Here is a tiny trained network, its code and every weight. The questions are about switching its units off for an input and a class, where a switched-off unit gives its printed mean instead of its output.

import numpy as np


def w(rows, s, z=0):
    codes = np.array(rows[::2]) - 128.0
    scale = np.full(codes.shape[1], s)
    scale[-1] = z or s
    return codes * scale


def norm(h):
    return h / np.sqrt((h * h).mean(-1, keepdims=True) + 1e-5)


def f(y):
    return y / 2 * (1 + np.tanh(0.7978845608 * (y + 0.044715 * y**3)))


def log_softmax(a):
    a = a - a.max(-1, keepdims=True)
    return a - np.log(np.exp(a).sum(-1, keepdims=True))


def net(x, mask):
    res = np.array(x, float).reshape(1, 8) / 4 @ E
    u = 0
    for l in range(2):
        y = f(norm(res) @ A[l][:, :-1].T + A[l][:, -1])
        res = res + np.where(mask[u : u + 13], y, B[l][:, -1]) @ B[l][:, :-1]
        u += 13
    return log_softmax(norm(res)[-1] @ U[:, :-1].T + U[:, -1])


A, B = {}, {}
E = w([
[145,123,24,149,181,125,124,215,25],'x0',
[116,81,215,86,146,214,171,190,147],'x1',
[154,56,200,175,170,180,146,90,34],'x2',
[184,50,60,192,151,182,154,83,153],'x3',
[62,234,182,58,18,131,126,60,51],'x4',
[138,11,81,138,101,114,90,140,123],'x5',
[110,183,143,175,238,167,32,244,201],'x6',
[108,129,134,254,49,58,133,174,144],'x7',
],0.0058)
A[0] = w([
[133,169,103,94,68,42,174,137,91,223],'0.n0',
[144,153,168,66,169,152,168,144,194,122],'0.n1',
[112,138,241,108,142,160,143,169,50,155],'0.n2',
[151,128,117,179,182,131,142,24,130,143],'0.n3',
[145,107,133,145,166,96,128,39,107,3],'0.n4',
[134,90,129,147,135,126,143,89,96,85],'0.n5',
[154,6,116,170,102,123,185,82,98,146],'0.n6',
[128,178,188,208,92,99,133,126,199,30],'0.n7',
[130,145,165,132,144,165,134,92,90,67],'0.n8',
[124,203,103,173,69,194,174,95,96,118],'0.n9',
[141,187,115,122,111,114,188,72,112,159],'0.n10',
[98,156,153,100,151,125,122,109,166,48],'0.n11',
[115,110,201,57,29,125,126,23,153,166],'0.n12',
],0.019,0.0024)
B[0] = w([
[121,191,109,66,86,102,174,153,31,200],'0.n0',
[128,94,186,81,188,147,120,125,188,181],'0.n1',
[225,144,173,144,100,76,177,87,70,201],'0.n2',
[140,120,132,165,164,104,68,96,56,181],'0.n3',
[149,115,164,199,135,100,60,84,130,167],'0.n4',
[129,135,116,184,127,147,148,116,148,162],'0.n5',
[107,29,111,177,175,178,215,146,169,219],'0.n6',
[121,109,179,222,72,124,160,155,180,181],'0.n7',
[124,121,113,114,89,36,98,52,150,160],'0.n8',
[153,153,102,54,102,206,158,145,50,178],'0.n9',
[116,158,142,136,152,178,49,45,116,186],'0.n10',
[170,126,133,141,147,123,174,98,136,155],'0.n11',
[144,168,119,18,101,46,91,39,3,253],'0.n12',
],0.02,0.018)
A[1] = w([
[141,149,42,85,165,101,43,139,24,250],'1.n0',
[182,75,106,200,169,199,68,123,57,108],'1.n1',
[74,220,151,129,120,166,134,64,141,70],'1.n2',
[137,120,200,114,97,120,136,108,136,101],'1.n3',
[173,183,133,85,133,86,35,86,4,176],'1.n4',
[62,195,89,221,32,117,48,141,132,2],'1.n5',
[138,130,60,188,149,158,113,76,139,67],'1.n6',
[105,128,65,139,70,108,107,180,215,104],'1.n7',
[53,181,188,101,145,108,125,85,202,74],'1.n8',
[96,69,142,148,184,168,140,83,149,170],'1.n9',
[8,134,79,37,221,202,99,91,177,31],'1.n10',
[127,2,56,147,70,110,160,76,72,115],'1.n11',
[190,217,124,44,171,59,131,127,127,14],'1.n12',
],0.014,0.0022)
B[1] = w([
[171,139,133,115,121,101,127,69,101,200],'1.n0',
[152,119,132,127,84,61,88,112,136,173],'1.n1',
[156,113,156,111,150,95,176,131,109,142],'1.n2',
[171,132,5,141,209,138,60,183,114,153],'1.n3',
[136,141,81,61,125,107,110,126,99,250],'1.n4',
[38,158,76,112,152,128,140,153,145,140],'1.n5',
[129,117,159,142,142,70,151,100,125,145],'1.n6',
[119,150,118,165,131,70,125,82,84,139],'1.n7',
[181,86,105,163,107,128,143,124,89,135],'1.n8',
[132,112,151,137,109,130,77,105,168,165],'1.n9',
[64,90,136,62,125,192,106,81,140,137],'1.n10',
[201,199,163,108,171,179,125,222,168,189],'1.n11',
[105,117,166,173,71,113,44,111,102,183],'1.n12',
],0.024,0.023)
U = w([
[154,161,118,48,114,86,100,66,40,233],'0',
[56,72,140,62,154,205,114,99,182,35],'1',
[8,152,94,179,105,95,159,149,148,36],'2',
[123,164,116,97,130,179,222,195,108,4],'3',
[172,70,169,193,173,118,122,141,197,167],'4',
],0.014,0.0034)

Each question gives the input, the list of numbers given to net, and the class t.
The units are the neurons (one row each of A and B). Each row of codes is followed by its name. A weight is (code - 128) times the scale printed after its matrix; where a second scale follows, it is the last column's (A, B and U).
mask holds one flag per neuron, layer by layer. A switched-off neuron (its flag False) gives its mean, the last column of its row in B, instead of its output. The means were averaged over made-up inputs and are rounded, as every weight is.
A unit's drop is (log p(t) with every unit on - log p(t) with that unit switched off) / (log p(t) with every unit on - log p(t) with every unit switched off).
The circuit of an input: a set's keep is (log p(t) with only the set's units on - log p(t) with every unit switched off) / (log p(t) with every unit on - log p(t) with every unit switched off). Starting from the 12 units with the biggest drops (on a tie, the unit counted first), units are removed one at a time, each time the one whose removal leaves the highest keep (on an exact tie, the one counted first), for as long as the keep stays at least 0.8.
circuit, biggest first: the units of the circuit, biggest drop first
unit that matters most: the unit with the biggest drop
top k neurons: the k neurons with the biggest drops, biggest first
k most important neurons of layer l: the k neurons of layer l with the biggest drops, biggest first
drop when u is switched off: that unit's drop, to one decimal
input [1,7,-1,1,-7,4,-6,-4], class 1: unit that matters most => 0.n2
input [2,3,1,0,-2,-5,6,1], class 4: circuit, biggest first => 0.n12; 1.n4
input [1,-5,-2,-3,0,7,-5,8], class 3: 2 most important neurons of layer 0 => 0.n6; 0.n12
input [7,5,1,7,6,3,-7,1], class 3: circuit, biggest first => 0.n6; 1.n11
input [-1,3,-3,4,-4,-4,8,-3], class 1: circuit, biggest first => 0.n2; 1.n10; 0.n12
input [3,-5,2,1,1,-2,7,4], class 2: top 2 neurons => 0.n12; 0.n6
input [2,-4,-4,-6,0,-7,2,4], class 3: top 2 neurons => 0.n12; 0.n7
input [6,4,-4,4,-2,-4,6,-5], class 1: top 2 neurons => 0.n12; 1.n10
input [2,2,5,-3,-1,8,4,-3], class 4: top 2 neurons => 0.n12; 0.n0
input [5,-5,-5,3,-1,-7,5,-4], class 1: top 2 neurons => 0.n2; 0.n12
input [7,6,-5,-1,0,2,6,0], class 1: top 3 neurons => 0.n12; 0.n7; 0.n0
input [4,-1,5,-8,2,-7,8,8], class 3: top 2 neurons => 0.n12; 0.n7
input [6,-3,6,4,0,0,8,7], class 4: top 3 neurons => 0.n12; 0.n0; 1.n4
input [6,-5,4,-1,-1,5,-4,-2], class 4: unit that matters most => 0.n6
input [-4,7,2,-7,-5,2,8,-5], class 4: top 2 neurons => 0.n12; 0.n1
input [8,7,-3,4,-3,-6,-3,-6], class 1: top 4 neurons => 0.n12; 0.n1; 0.n7; 1.n10
input [7,3,7,-1,7,4,-1,2], class 3: top 2 neurons => 0.n12; 0.n6
input [-1,4,5,3,4,1,-1,8], class 3: 2 most important neurons of layer 0 => 0.n6; 0.n9
input [3,2,-4,-3,-3,-2,-4,-5], class 1: drop when 0.n1 is switched off => 0.7
input [-8,0,-7,-2,-2,4,3,7], class 2: unit that matters most => 0.n7
input [-5,8,4,0,-3,0,5,0], class 4: drop when 0.n12 is switched off => 0.7
input [7,-3,0,0,-2,-4,-7,8], class 3: drop when 1.n9 is switched off => 0.0
